Below are the code and all the weights of a small trained network. Each question names an input and a class and asks about switching units off, where a switched-off unit gives its printed mean instead of its output.

import numpy as np


def w(rows, s, z=0):
    codes = np.array(rows[::2]) - 128.0
    scale = np.full(codes.shape[1], s)
    scale[-1] = z or s
    return codes * scale


def norm(h):
    return h / np.sqrt((h * h).mean(-1, keepdims=True) + 1e-5)


def f(y):
    return np.maximum(y, 0)


def log_softmax(a):
    a = a - a.max(-1, keepdims=True)
    return a - np.log(np.exp(a).sum(-1, keepdims=True))


def net(x, mask):
    res = np.array(x, float).reshape(1, 3) / 4 @ E
    u = 0
    for l in range(4):
        y = f(norm(res) @ A[l][:, :-1].T + A[l][:, -1])
        res = res + np.where(mask[u : u + 10], y, B[l][:, -1]) @ B[l][:, :-1]
        u += 10
    return log_softmax(norm(res)[-1] @ U[:, :-1].T + U[:, -1])


A, B = {}, {}
E = w([
[199,200,78,238,207,65,156,145,152,175],'x0',
[171,103,242,172,107,70,31,174,66,117],'x1',
[207,254,108,82,109,173,92,76,53,31],'x2',
],0.0084)
A[0] = w([
[109,89,217,68,133,116,188,129,84,85,53],'L0N1',
[174,163,192,197,180,71,253,140,61,81,217],'L0N2',
[53,111,92,172,150,146,98,164,171,132,176],'L0N3',
[147,111,176,9,161,122,169,126,105,69,71],'L0N4',
[166,157,137,143,133,149,14,110,121,139,29],'L0N5',
[68,131,128,191,107,184,103,84,132,66,5],'L0N6',
[81,214,104,171,117,147,110,139,123,116,114],'L0N7',
[115,105,152,175,143,139,14,110,161,188,13],'L0N8',
[179,111,105,48,193,136,165,23,129,243,114],'L0N9',
[93,179,42,150,117,178,3,128,151,130,124],'L0N10',
],0.0059,0.0018)
B[0] = w([
[131,136,72,146,58,131,70,132,166,171,193],'L0N1',
[76,103,95,86,37,197,3,114,147,161,255],'L0N2',
[214,121,136,53,125,124,156,64,91,139,203],'L0N3',
[149,106,84,113,82,145,72,126,178,164,200],'L0N4',
[133,96,131,108,142,71,254,155,121,140,194],'L0N5',
[129,106,126,128,137,132,146,133,82,211,147],'L0N6',
[169,76,132,107,148,105,181,113,134,158,177],'L0N7',
[145,165,87,91,96,95,229,173,122,61,184],'L0N8',
[123,149,101,132,30,61,142,246,147,67,203],'L0N9',
[148,75,149,99,150,92,195,109,120,182,178],'L0N10',
],0.0082,0.0047)
A[1] = w([
[117,103,104,120,142,158,114,68,186,163,108],'L1N1',
[177,227,143,110,184,179,123,63,60,43,18],'L1N2',
[50,40,178,208,208,118,158,124,164,163,109],'L1N3',
[102,157,99,200,166,147,92,112,151,121,55],'L1N4',
[138,101,126,111,83,70,154,155,179,138,71],'L1N5',
[2,128,149,132,138,201,59,91,106,107,30],'L1N6',
[41,189,111,142,195,185,204,111,179,92,28],'L1N7',
[150,125,253,182,166,91,72,161,111,91,7],'L1N8',
[180,162,101,145,126,100,176,143,91,135,128],'L1N9',
[176,203,84,254,200,118,89,116,139,175,3],'L1N10',
],0.0085,0.0015)
B[1] = w([
[135,153,132,163,110,105,102,181,69,101,181],'L1N1',
[228,140,169,51,176,79,199,108,120,183,199],'L1N2',
[166,209,217,23,127,79,207,88,157,157,186],'L1N3',
[137,94,160,111,156,84,83,137,176,103,141],'L1N4',
[188,110,116,128,188,178,97,138,87,144,254],'L1N5',
[131,124,148,65,127,225,55,155,115,144,156],'L1N6',
[105,126,75,149,113,89,164,130,116,39,162],'L1N7',
[84,143,68,174,95,90,186,177,109,30,197],'L1N8',
[118,79,175,128,113,174,87,122,174,97,203],'L1N9',
[55,145,135,96,89,134,1,126,234,149,204],'L1N10',
],0.0097,0.0065)
A[2] = w([
[130,125,160,250,112,53,131,144,51,62,74],'L2N1',
[142,108,76,198,159,73,119,158,144,169,166],'L2N2',
[180,175,126,167,142,125,137,52,103,132,98],'L2N3',
[197,166,59,165,167,184,70,106,69,166,154],'L2N4',
[153,181,127,142,142,73,182,98,116,133,95],'L2N5',
[123,176,99,232,180,116,65,90,176,175,12],'L2N6',
[142,61,164,176,191,192,120,71,103,57,128],'L2N7',
[90,148,35,175,149,163,213,93,150,97,130],'L2N8',
[81,104,181,155,188,114,213,103,111,206,71],'L2N9',
[133,106,55,154,179,150,201,87,123,58,90],'L2N10',
],0.011,0.0011)
B[2] = w([
[28,225,110,145,113,128,169,228,118,215,253],'L2N1',
[154,144,133,45,85,147,102,94,103,115,210],'L2N2',
[138,49,149,105,166,112,190,172,159,222,172],'L2N3',
[135,127,188,240,176,108,179,141,165,104,215],'L2N4',
[145,59,123,102,105,199,122,102,97,86,208],'L2N5',
[108,29,86,147,109,233,84,122,211,91,207],'L2N6',
[117,92,154,212,140,179,132,87,140,165,134],'L2N7',
[65,215,154,90,62,57,70,202,65,175,220],'L2N8',
[254,153,133,132,158,139,212,93,128,69,179],'L2N9',
[76,165,134,207,108,100,142,188,100,131,218],'L2N10',
],0.0096,0.0047)
A[3] = w([
[127,145,49,155,136,120,100,104,196,120,28],'L3N1',
[17,180,59,117,126,106,160,119,116,109,104],'L3N2',
[124,186,144,93,168,115,122,75,72,148,84],'L3N3',
[88,139,143,246,159,138,101,151,120,88,153],'L3N4',
[156,80,120,90,186,62,156,65,119,142,145],'L3N5',
[47,85,166,110,112,230,108,64,44,105,6],'L3N6',
[68,200,118,136,102,48,95,209,33,119,24],'L3N7',
[50,96,227,177,158,111,164,116,141,74,122],'L3N8',
[133,179,101,201,178,72,102,124,195,172,48],'L3N9',
[66,71,105,78,104,164,26,67,174,92,84],'L3N10',
],0.011,0.0017)
B[3] = w([
[49,56,206,107,126,146,119,128,125,141,154],'L3N1',
[147,194,231,216,127,87,93,249,57,171,185],'L3N2',
[114,30,142,239,213,42,190,129,237,169,141],'L3N3',
[127,156,70,168,176,71,129,67,63,156,163],'L3N4',
[194,196,138,97,131,60,142,87,139,90,167],'L3N5',
[49,70,129,162,141,148,37,120,255,118,160],'L3N6',
[41,236,95,170,143,137,190,184,129,159,246],'L3N7',
[148,187,1,152,140,127,65,53,127,143,138],'L3N8',
[80,1,123,89,95,214,141,124,47,71,151],'L3N9',
[65,40,147,102,134,221,76,59,142,60,210],'L3N10',
],0.01,0.013)
U = w([
[68,63,151,87,109,204,49,92,191,104,205],'0',
[62,221,131,141,103,115,161,209,109,155,144],'1',
[247,136,162,49,149,90,197,74,164,133,126],'2',
[165,111,58,205,183,128,107,40,83,140,3],'3',
],0.011,0.003)

Each question gives the input, the list of numbers given to net, and the class t.
The units are the neurons (one row each of A and B). Each row of codes is followed by its name. A weight is (code - 128) times the scale printed after its matrix; where a second scale follows, it is the last column's (A, B and U).
mask holds one flag per neuron, layer by layer. A switched-off neuron (its flag False) gives its mean, the last column of its row in B, instead of its output. The means were averaged over made-up inputs and are rounded, as every weight is.
A unit's drop is (log p(t) with every unit on - log p(t) with that unit switched off) / (log p(t) with every unit on - log p(t) with every unit switched off).
most important unit: the unit with the biggest drop
k most important neurons: the k neurons with the biggest drops, biggest first
top k neurons in layer l: the k neurons of layer l with the biggest drops, biggest first
drop of u: that unit's drop, to one decimal
input [2,-2,1], class 3: most important unit	L1N5
input [-7,-8,-4], class 1: 2 most important neurons	(L0N2; L1N10)
input [-2,1,3], class 3: top 2 neurons in layer 0	(L0N4; L0N3)
input [3,3,-1], class 3: top 2 neurons in layer 1	(L1N10; L1N8)
input [0,-2,-3], class 3: 3 most important neurons	(L1N5; L0N3; L0N9)
input [7,-7,0], class 0: top 2 neurons in layer 0	(L0N8; L0N5)
input [1,3,2], class 3: 3 most important neurons	(L2N4; L0N2; L1N3)
input [-6,7,-1], class 1: 2 most important neurons	(L0N2; L1N8)
input [6,5,6], class 0: 2 most important neurons	(L1N10; L0N3)
input [-4,2,4], class 0: top 3 neurons in layer 0	(L0N4; L0N1; L0N3)
input [1,5,-6], class 2: 2 most important neurons	(L1N3; L0N9)
input [-3,3,-3], class 3: top 3 neurons in layer 1	(L1N5; L1N10; L1N3)
input [-1,-3,-1], class 3: 2 most important neurons	(L1N5; L1N10)
input [7,-7,-6], class 0: 2 most important neurons	(L1N10; L0N5)
input [-4,-4,-6], class 2: most important unit	L0N2
input [-1,3,3], class 3: top 4 neurons in layer 1	(L1N3; L1N2; L1N10; L1N8)
input [-1,-2,1], class 3: 2 most important neurons	(L1N5; L2N4)
input [6,-1,5], class 0: drop of L1N10	0.9
input [1,-1,2], class 3: drop of L2N4	0.2
input [-2,2,4], class 2: drop of L0N9	0.1
input [5,-2,-7], class 2: most important unit	L1N3
